Below are the code and all the weights of a small trained network. Each question names an input and a class and asks about switching units off, where a switched-off unit gives its printed mean instead of its output.

import numpy as np


def w(rows, s, z=0):
    codes = np.array(rows[::2]) - 128.0
    scale = np.full(codes.shape[1], s)
    scale[-1] = z or s
    return codes * scale


def f(y):
    return y / 2 * (1 + np.tanh(0.7978845608 * (y + 0.044715 * y**3)))


def log_softmax(a):
    a = a - a.max(-1, keepdims=True)
    return a - np.log(np.exp(a).sum(-1, keepdims=True))


def net(x, mask):
    res = np.array(x, float).reshape(1, 3) / 4 @ E
    y = f(res @ A[0][:, :-1].T + A[0][:, -1])
    res = res + np.where(mask, y, B[0][:, -1]) @ B[0][:, :-1]
    return log_softmax(res[-1] @ U[:, :-1].T + U[:, -1])


A, B = {}, {}
E = w([
[43,32,47,144,174,69,169],'x0',
[12,162,142,113,122,179,1],'x1',
[130,57,212,207,207,158,44],'x2',
],0.0078)
A[0] = w([
[93,65,163,203,190,96,58,253],'neuron 0',
[128,51,120,207,203,57,167,186],'neuron 1',
[220,99,199,188,165,177,134,114],'neuron 2',
[147,35,36,67,180,138,199,194],'neuron 3',
[91,151,76,46,51,154,102,73],'neuron 4',
[73,135,1,81,131,86,160,107],'neuron 5',
[175,193,115,161,93,132,171,223],'neuron 6',
[182,155,121,75,95,144,241,207],'neuron 7',
[226,147,187,127,177,96,168,123],'neuron 8',
],0.0088,0.003)
B[0] = w([
[171,153,145,121,154,143,255,242],'neuron 0',
[219,87,85,111,168,129,160,232],'neuron 1',
[197,148,195,200,102,49,75,201],'neuron 2',
[122,109,71,162,38,173,135,245],'neuron 3',
[110,151,160,75,118,69,91,195],'neuron 4',
[79,184,57,94,65,79,103,235],'neuron 5',
[176,82,177,42,78,119,178,204],'neuron 6',
[206,121,142,89,53,235,161,254],'neuron 7',
[115,99,140,173,81,26,203,200],'neuron 8',
],0.0087,0.0081)
U = w([
[173,103,149,96,105,188,196,253],'0',
[143,115,51,92,96,206,173,4],'1',
[108,188,158,43,103,171,78,214],'2',
[9,115,126,127,49,59,114,11],'3',
[159,109,180,194,91,59,132,61],'4',
[200,1,63,189,138,127,104,4],'5',
[132,183,206,209,141,182,59,169],'6',
],0.0084,0.0031)

Each question gives the input, the list of numbers given to net, and the class t.
The units are the neurons (one row each of A and B). Each row of codes is followed by its name. A weight is (code - 128) times the scale printed after its matrix; where a second scale follows, it is the last column's (A, B and U).
mask holds one flag per neuron, in row order. A switched-off neuron (its flag False) gives its mean, the last column of its row in B, instead of its output. The means were averaged over made-up inputs and are rounded, as every weight is.
A unit's drop is (log p(t) with every unit on - log p(t) with that unit switched off) / (log p(t) with every unit on - log p(t) with every unit switched off).
The circuit of an input: a set's keep is (log p(t) with only the set's units on - log p(t) with every unit switched off) / (log p(t) with every unit on - log p(t) with every unit switched off). Starting from all 9 units, units are removed one at a time, each time the one whose removal leaves the highest keep (on an exact tie, the one counted first), for as long as the keep stays at least 0.8.
units of the circuit, in order: the units of the circuit, biggest drop first
most important unit: the unit with the biggest drop
k most important neurons: the k neurons with the biggest drops, biggest first
drop of u: that unit's drop, to one decimal
input [7,8,8], class 0: most important unit -> neuron 0
input [7,2,-4], class 3: 3 most important neurons -> [neuron 5; neuron 7; neuron 0]
input [2,-8,2], class 5: units of the circuit, in order -> [neuron 1; neuron 0]
input [5,-6,-6], class 1: 2 most important neurons -> [neuron 5; neuron 3]
input [3,5,-2], class 3: 2 most important neurons -> [neuron 7; neuron 1]
input [-3,-1,2], class 4: units of the circuit, in order -> [neuron 7; neuron 2]
input [0,7,3], class 6: units of the circuit, in order -> [neuron 6; neuron 5]
input [-2,0,7], class 4: 2 most important neurons -> [neuron 2; neuron 7]
input [-4,-5,5], class 4: 2 most important neurons -> [neuron 2; neuron 8]
input [-5,2,-3], class 2: 2 most important neurons -> [neuron 0; neuron 1]
input [5,2,-3], class 3: units of the circuit, in order -> [neuron 7; neuron 5]
input [6,2,-4], class 3: 2 most important neurons -> [neuron 5; neuron 7]
input [-2,5,2], class 6: 3 most important neurons -> [neuron 6; neuron 5; neuron 7]
input [0,7,1], class 6: 2 most important neurons -> [neuron 5; neuron 6]
input [-1,3,-2], class 2: most important unit -> neuron 8
input [-7,6,1], class 6: 3 most important neurons -> [neuron 5; neuron 7; neuron 6]
input [-2,7,3], class 6: 3 most important neurons -> [neuron 6; neuron 5; neuron 7]
input [1,2,-3], class 3: units of the circuit, in order -> [neuron 7; neuron 1]
input [8,-7,-1], class 1: 3 most important neurons -> [neuron 5; neuron 3; neuron 2]
input [-3,5,1], class 6: units of the circuit, in order -> [neuron 5; neuron 6; neuron 7]
input [7,2,-6], class 3: most important unit -> neuron 5
input [1,5,-1], class 3: 2 most important neurons -> [neuron 7; neuron 1]
input [3,-2,-2], class 1: drop of neuron 2 -> 0.3
input [4,1,-7], class 3: drop of neuron 7 -> -0.1
input [-8,-5,3], class 4: drop of neuron 6 -> 0.0
